Below are the code and all the weights of a small trained network. Each question names an input and a class and asks about switching units off, where a switched-off unit gives its printed mean instead of its output.

import numpy as np


def w(rows, s, z=0):
    codes = np.array(rows[::2]) - 128.0
    scale = np.full(codes.shape[1], s)
    scale[-1] = z or s
    return codes * scale


def norm(h):
    return h / np.sqrt((h * h).mean(-1, keepdims=True) + 1e-5)


def f(y):
    return y / 2 * (1 + np.tanh(0.7978845608 * (y + 0.044715 * y**3)))


def log_softmax(a):
    a = a - a.max(-1, keepdims=True)
    return a - np.log(np.exp(a).sum(-1, keepdims=True))


def net(x, mask):
    res = np.array(x, float).reshape(1, 5) / 4 @ E
    u = 0
    for l in range(3):
        y = f(norm(res) @ A[l][:, :-1].T + A[l][:, -1])
        res = res + np.where(mask[u : u + 4], y, B[l][:, -1]) @ B[l][:, :-1]
        u += 4
    return log_softmax(norm(res)[-1] @ U[:, :-1].T + U[:, -1])


A, B = {}, {}
E = w([
[130,124,128,128,123],'x0',
[215,65,104,168,146],'x1',
[110,254,157,192,75],'x2',
[111,46,164,126,61],'x3',
[69,134,60,182,159],'x4',
],0.0063)
A[0] = w([
[205,91,84,220,130,1],'L0N0',
[2,168,119,100,131,110],'L0N1',
[178,115,152,128,111,242],'L0N2',
[190,124,211,140,145,125],'L0N3',
],0.0088,0.0021)
B[0] = w([
[7,153,40,110,48,200],'L0N0',
[136,122,109,107,85,253],'L0N1',
[147,220,155,131,129,201],'L0N2',
[78,163,171,72,97,189],'L0N3',
],0.012,0.0036)
A[1] = w([
[26,111,165,2,35,74],'L1N0',
[149,172,241,90,203,217],'L1N1',
[39,150,59,179,236,254],'L1N2',
[105,213,166,203,55,95],'L1N3',
],0.0047,0.00086)
B[1] = w([
[93,152,76,145,136,252],'L1N0',
[186,86,99,152,136,163],'L1N1',
[180,132,131,109,171,170],'L1N2',
[135,11,113,124,208,219],'L1N3',
],0.012,0.004)
A[2] = w([
[71,18,165,184,56,184],'L2N0',
[62,134,195,255,122,179],'L2N1',
[117,1,103,47,193,4],'L2N2',
[59,227,179,197,140,58],'L2N3',
],0.0082,0.002)
B[2] = w([
[232,141,25,98,139,254],'L2N0',
[254,94,207,163,205,178],'L2N1',
[145,16,141,165,164,207],'L2N2',
[90,56,131,202,112,181],'L2N3',
],0.0074,0.004)
U = w([
[14,154,63,93,45,83],'0',
[221,3,204,252,211,100],'1',
[156,165,131,84,131,255],'2',
[216,159,63,105,158,57],'3',
],0.0074,0.003)

Each question gives the input, the list of numbers given to net, and the class t.
The units are the neurons (one row each of A and B). Each row of codes is followed by its name. A weight is (code - 128) times the scale printed after its matrix; where a second scale follows, it is the last column's (A, B and U).
mask holds one flag per neuron, layer by layer. A switched-off neuron (its flag False) gives its mean, the last column of its row in B, instead of its output. The means were averaged over made-up inputs and are rounded, as every weight is.
A unit's drop is (log p(t) with every unit on - log p(t) with that unit switched off) / (log p(t) with every unit on - log p(t) with every unit switched off).
The circuit of an input: a set's keep is (log p(t) with only the set's units on - log p(t) with every unit switched off) / (log p(t) with every unit on - log p(t) with every unit switched off). Starting from all 12 units, units are removed one at a time, each time the one whose removal leaves the highest keep (on an exact tie, the one counted first), for as long as the keep stays at least 0.8.
circuit, biggest first: the units of the circuit, biggest drop first
k most important neurons: the k neurons with the biggest drops, biggest first
k most important neurons of layer l: the k neurons of layer l with the biggest drops, biggest first
drop of u: that unit's drop, to one decimal
input [-6,-7,-8,-6,3], class 1: circuit, biggest first -> [L2N2]
input [6,5,0,4,-8], class 2: circuit, biggest first -> [L0N2 L0N3]
input [-5,-1,3,5,4], class 3: circuit, biggest first -> [L2N0 L0N0]
input [2,0,4,4,-4], class 1: 4 most important neurons -> [L0N1 L0N2 L2N1 L1N2]
input [1,5,4,8,-5], class 3: 2 most important neurons -> [L2N0 L1N3]
input [-2,-4,-4,7,0], class 3: 3 most important neurons -> [L2N0 L0N0 L1N3]
input [-7,-6,7,1,-1], class 1: 2 most important neurons -> [L0N0 L2N1]
input [7,8,2,7,-3], class 0: 2 most important neurons -> [L0N0 L0N3]
input [5,-4,7,8,-3], class 3: 3 most important neurons -> [L2N0 L1N3 L2N2]
input [4,3,1,3,-3], class 0: circuit, biggest first -> [L0N3 L1N0]
input [0,7,-2,7,-2], class 0: 2 most important neurons of layer 1 -> [L1N0 L1N3]
input [-6,1,8,8,-8], class 1: 2 most important neurons of layer 1 -> [L1N3 L1N2]
input [5,-4,-8,0,0], class 1: 2 most important neurons -> [L2N2 L0N0]
input [4,3,8,2,-6], class 1: circuit, biggest first -> [L1N3]
input [-8,6,8,-7,4], class 1: 2 most important neurons of layer 2 -> [L2N3 L2N0]
input [8,0,7,4,-7], class 1: 2 most important neurons of layer 1 -> [L1N3 L1N2]
input [8,-1,-6,-2,1], class 1: 2 most important neurons of layer 2 -> [L2N2 L2N0]
input [-8,0,8,5,-8], class 1: 2 most important neurons of layer 2 -> [L2N1 L2N3]
input [0,7,1,-6,-3], class 0: drop of L0N0 -> 0.9
input [2,-3,8,3,-1], class 1: drop of L2N1 -> 0.3
input [-1,8,-8,-1,4], class 0: drop of L0N0 -> 1.8
input [2,8,5,-4,-3], class 0: most important neuron -> [L0N0]
